Here is a tiny trained network, its code and every weight. The questions are about switching its units off for an input and a target symbol, where a switched-off unit gives its printed mean instead of its output.

import numpy as np


def w(rows, s, z=0):
    codes = np.array(rows[::2]) - 128.0
    scale = np.full(codes.shape[1], s)
    scale[-1] = z or s
    return codes * scale


def norm(h):
    return h / np.sqrt((h * h).mean(-1, keepdims=True) + 1e-5)


def f(y):
    return y / 2 * (1 + np.tanh(0.7978845608 * (y + 0.044715 * y**3)))


def softmax(a):
    e = np.exp(a - a.max(-1, keepdims=True))
    return e / e.sum(-1, keepdims=True)


def log_softmax(a):
    a = a - a.max(-1, keepdims=True)
    return a - np.log(np.exp(a).sum(-1, keepdims=True))


def net(x, mask):
    ids = ['ΓΘΛεζημξσω'.index(c) for c in x.split()]
    T = len(ids)
    res = E[ids] + P[:T]
    r = norm(res)
    for j in range(3):
        rows = slice(2 * j, 2 * j + 2)
        q, k, v = (r @ M[0][rows].T for M in (Q, K, V))
        z = softmax(np.where(np.tri(T) > 0, q @ k.T / 2**0.5, -1e9)) @ v
        o = O[0][rows]
        res = res + np.where(mask[j], z, o[:, -1]) @ o[:, :-1]
    y = f(norm(res) @ A[0][:, :-1].T + A[0][:, -1])
    res = res + np.where(mask[3:11], y, B[0][:, -1]) @ B[0][:, :-1]
    return log_softmax(norm(res)[-1] @ U[:, :-1].T + U[:, -1])


Q, K, V, O, A, B = {}, {}, {}, {}, {}, {}
E = w([
[141,118,137,117,117],'Γ',
[143,173,154,228,146],'Θ',
[124,243,90,136,204],'Λ',
[239,252,66,128,121],'ε',
[94,125,119,111,229],'ζ',
[169,129,125,77,121],'η',
[150,178,136,60,133],'μ',
[177,164,130,90,124],'ξ',
[142,106,103,59,180],'σ',
[161,128,85,126,97],'ω',
],0.017)
P = w([
[122,228,201,93,128],'0',
[54,93,127,140,132],'1',
[221,157,162,222,146],'2',
[57,106,142,142,143],'3',
[142,107,9,100,118],'4',
[60,101,143,146,147],'5',
],0.012)
Q[0] = w([
[104,136,224,83,133],'H1',
[198,180,172,99,183],'H1',
[118,93,134,131,28],'H2',
[184,163,4,146,113],'H2',
[60,116,86,133,70],'H3',
[93,159,207,114,96],'H3',
],0.024)
K[0] = w([
[35,90,131,43,157],'H1',
[134,230,147,57,162],'H1',
[98,51,106,135,51],'H2',
[225,188,4,202,125],'H2',
[133,21,61,170,101],'H3',
[32,130,108,88,85],'H3',
],0.021)
V[0] = w([
[89,175,154,170,101],'H1',
[69,37,211,124,128],'H1',
[173,144,123,140,149],'H2',
[109,129,176,91,141],'H2',
[107,133,1,97,190],'H3',
[198,66,126,49,179],'H3',
],0.021)
O[0] = w([
[113,145,99,196,114,132],'H1',
[99,49,222,91,112,2],'H1',
[126,156,40,134,145,210],'H2',
[144,103,138,160,83,205],'H2',
[136,128,22,190,9,130],'H3',
[226,70,170,216,142,212],'H3',
],0.011,0.0057)
A[0] = w([
[74,201,118,150,132,144],'N1',
[170,60,114,158,160,101],'N2',
[96,27,126,150,113,19],'N3',
[154,168,70,105,154,2],'N4',
[5,93,178,248,131,37],'N5',
[93,118,77,163,175,58],'N6',
[162,163,184,94,45,46],'N7',
[92,146,164,81,195,112],'N8',
],0.021,0.0024)
B[0] = w([
[134,85,119,59,117,234],'N1',
[138,101,77,92,126,210],'N2',
[67,151,127,71,192,214],'N3',
[100,106,183,163,116,255],'N4',
[127,138,125,251,92,215],'N5',
[144,151,192,108,82,204],'N6',
[213,154,166,129,155,157],'N7',
[105,111,71,171,125,197],'N8',
],0.03,0.0091)
U = w([
[34,148,81,171,221,198],'Γ',
[30,100,55,10,170,172],'Θ',
[73,97,79,43,9,89],'Λ',
[105,237,100,99,117,183],'ε',
[121,78,118,206,2,114],'ζ',
[204,138,146,188,250,3],'η',
[165,69,220,59,130,185],'μ',
[65,89,249,166,137,60],'ξ',
[202,70,23,120,113,122],'σ',
[65,126,207,36,47,129],'ω',
],0.0099,0.003)

Each question gives the input, a string of symbols that net reads in full, and the target symbol t.
The units are the heads (2 rows each of Q, K, V and O) and the neurons (one row each of A and B). Each row of codes is followed by its name. A weight is (code - 128) times the scale printed after its matrix; where a second scale follows, it is the last column's (O, A, B and U).
mask holds one flag per unit, heads first, then neurons. A switched-off unit (its flag False) gives its mean, the last column of its rows in O or B, instead of its output. The means were averaged over made-up inputs and are rounded, as every weight is.
A unit's drop is (log p(t) with every unit on - log p(t) with that unit switched off) / (log p(t) with every unit on - log p(t) with every unit switched off).
The circuit of an input: a set's keep is (log p(t) with only the set's units on - log p(t) with every unit switched off) / (log p(t) with every unit on - log p(t) with every unit switched off). Starting from all 11 units, units are removed one at a time, each time the one whose removal leaves the highest keep (on an exact tie, the one counted first), for as long as the keep stays at least 0.8.
units of the circuit, in order: the units of the circuit, biggest drop first
most important unit: the unit with the biggest drop
top k neurons: the k neurons with the biggest drops, biggest first
heads that matter: for each layer, one digit per head in row order, 1 if its drop is at least 0.15 and else 0, layers parted by /
input η Θ Θ ω ω, target Θ: heads that matter -> 011
input ξ ω η, target ξ: units of the circuit, in order -> [N4 H2]
input σ σ η ω, target Λ: units of the circuit, in order -> [H3 N5]
input μ σ ξ, target μ: top 3 neurons -> [N5 N8 N1]
input Γ ω ζ ω σ, target ζ: most important unit -> H3
input σ σ σ μ Θ, target σ: units of the circuit, in order -> [H3 N2]
input ω Θ μ, target ω: heads that matter -> 101
input σ η Θ ξ, target σ: units of the circuit, in order -> [H3 N2]
input ξ ζ σ, target ξ: top 2 neurons -> [N4 N6]
input ζ η ζ, target ζ: heads that matter -> 000
input μ ζ ω ξ ζ, target ω: heads that matter -> 100
input σ ζ σ, target σ: heads that matter -> 001
input η μ σ, target η: units of the circuit, in order -> [H3 H2]
input Λ ζ μ, target Λ: units of the circuit, in order -> [H3]
input ζ Γ Γ ε Θ, target Γ: heads that matter -> 001
input Θ Γ Γ ξ μ, target Γ: units of the circuit, in order -> [H3 N8]
input σ σ η, target σ: top 2 neurons -> [N2 N5]
input σ σ ω η Θ, target ω: units of the circuit, in order -> [N6 N5]
input ζ ζ ω ω ζ σ, target Θ: units of the circuit, in order -> [H1 N4 N3]
input ζ ζ ζ Θ Γ σ, target Θ: heads that matter -> 000
input ε μ μ ω ζ, target μ: heads that matter -> 101
input ξ ω ζ μ, target η: heads that matter -> 010
input Θ μ ξ, target Θ: heads that matter -> 001
input η ω ζ Λ, target ω: heads that matter -> 000
input Θ σ Λ σ Θ ω, target Λ: top 2 neurons -> [N1 N5]
input ζ Θ σ η Λ, target σ: top 2 neurons -> [N2 N5]
